Below is a small trained network, with its code and all its weights. Each question gives an input and a class and asks what happens when units are switched off, that is, made to give their printed mean instead of their output.

import numpy as np


def w(rows, s, z=0):
    codes = np.array(rows[::2]) - 128.0
    scale = np.full(codes.shape[1], s)
    scale[-1] = z or s
    return codes * scale


def f(y):
    return y / 2 * (1 + np.tanh(0.7978845608 * (y + 0.044715 * y**3)))


def log_softmax(a):
    a = a - a.max(-1, keepdims=True)
    return a - np.log(np.exp(a).sum(-1, keepdims=True))


def net(x, mask):
    res = np.array(x, float).reshape(1, 5) / 4 @ E
    y = f(res @ A[0][:, :-1].T + A[0][:, -1])
    res = res + np.where(mask, y, B[0][:, -1]) @ B[0][:, :-1]
    return log_softmax(res[-1] @ U[:, :-1].T + U[:, -1])


A, B = {}, {}
E = w([
[242,138,50,137,165],'x0',
[109,217,101,2,56],'x1',
[150,74,168,179,17],'x2',
[232,103,209,92,183],'x3',
[156,240,188,166,109],'x4',
],0.0081)
A[0] = w([
[151,171,101,146,171,114],'N0',
[67,136,132,123,148,107],'N1',
[116,68,138,92,147,179],'N2',
[139,119,113,191,110,104],'N3',
[98,97,106,114,116,200],'N4',
[97,143,193,115,100,216],'N5',
[147,148,181,132,144,241],'N6',
[123,46,170,251,40,165],'N7',
[180,137,148,119,108,180],'N8',
[111,114,72,134,152,85],'N9',
[102,182,73,118,103,127],'N10',
[129,67,144,121,125,67],'N11',
[115,179,127,197,184,134],'N12',
[105,81,139,78,154,183],'N13',
[130,155,117,61,185,82],'N14',
[140,55,137,109,134,58],'N15',
[122,102,109,146,136,29],'N16',
[216,166,122,84,153,183],'N17',
[83,78,170,146,107,53],'N18',
[185,167,42,84,116,251],'N19',
[55,133,120,118,130,153],'N20',
[143,151,194,119,86,104],'N21',
[143,165,53,145,82,203],'N22',
],0.017,0.0028)
B[0] = w([
[142,119,87,92,124,163],'N0',
[96,183,161,159,134,161],'N1',
[150,115,120,176,142,168],'N2',
[135,115,90,145,89,160],'N3',
[122,161,126,137,149,158],'N4',
[119,111,201,148,160,182],'N5',
[135,73,129,106,157,169],'N6',
[253,104,73,65,55,248],'N7',
[162,124,142,95,139,163],'N8',
[116,124,168,99,161,156],'N9',
[157,74,142,158,202,178],'N10',
[136,100,110,162,119,156],'N11',
[90,67,57,153,141,176],'N12',
[122,138,138,190,128,168],'N13',
[162,169,181,85,124,180],'N14',
[133,82,127,167,122,164],'N15',
[110,121,123,125,116,139],'N16',
[174,129,154,88,132,201],'N17',
[131,131,163,77,124,175],'N18',
[121,75,118,39,196,204],'N19',
[103,180,179,171,150,176],'N20',
[133,63,179,117,156,173],'N21',
[109,62,86,164,180,173],'N22',
],0.025,0.017)
U = w([
[101,182,143,97,81,3],'0',
[132,113,132,217,185,211],'1',
[211,123,102,148,40,143],'2',
[178,254,160,218,189,53],'3',
[154,143,107,91,199,161],'4',
[17,113,199,134,104,53],'5',
[207,104,211,40,103,204],'6',
[101,185,125,117,66,45],'7',
],0.0089,0.0045)

Each question gives the input, the list of numbers given to net, and the class t.
The units are the neurons (one row each of A and B). Each row of codes is followed by its name. A weight is (code - 128) times the scale printed after its matrix; where a second scale follows, it is the last column's (A, B and U).
mask holds one flag per neuron, in row order. A switched-off neuron (its flag False) gives its mean, the last column of its row in B, instead of its output. The means were averaged over made-up inputs and are rounded, as every weight is.
A unit's drop is (log p(t) with every unit on - log p(t) with that unit switched off) / (log p(t) with every unit on - log p(t) with every unit switched off).
The circuit of an input: a set's keep is (log p(t) with only the set's units on - log p(t) with every unit switched off) / (log p(t) with every unit on - log p(t) with every unit switched off). Starting from the 12 units with the biggest drops (on a tie, the unit counted first), units are removed one at a time, each time the one whose removal leaves the highest keep (on an exact tie, the one counted first), for as long as the keep stays at least 0.8.
units of the circuit, in order: the units of the circuit, biggest drop first
most important unit: the unit with the biggest drop
top k neurons: the k neurons with the biggest drops, biggest first
drop of u: that unit's drop, to one decimal
input [8,2,6,-5,-3], class 4: units of the circuit, in order : [N22]
input [-5,7,-3,-2,4], class 3: units of the circuit, in order : [N7; N20]
input [-3,7,-3,-3,0], class 3: units of the circuit, in order : [N20; N7]
input [-5,1,7,-8,-8], class 2: top 2 neurons : [N7; N19]
input [-4,-1,-7,2,1], class 3: top 2 neurons : [N7; N19]
input [2,0,8,-3,7], class 2: top 2 neurons : [N19; N7]
input [0,5,-6,-1,1], class 4: top 2 neurons : [N7; N10]
input [-2,-7,-8,-2,4], class 1: top 2 neurons : [N7; N12]
input [-6,-7,-2,-1,5], class 2: top 2 neurons : [N12; N19]
input [-3,3,-8,-6,4], class 3: top 3 neurons : [N20; N1; N14]
input [8,-8,-4,7,8], class 4: top 2 neurons : [N12; N7]
input [3,8,4,0,1], class 4: top 2 neurons : [N7; N22]
input [-2,3,-1,-6,-1], class 1: top 2 neurons : [N22; N10]
input [5,5,3,-7,1], class 4: most important unit : N19
input [-2,-4,-2,-4,-1], class 2: drop of N19 : 0.2
input [2,3,-3,-8,-1], class 1: drop of N19 : -0.1
input [-1,-8,-2,-3,6], class 2: drop of N17 : 0.0
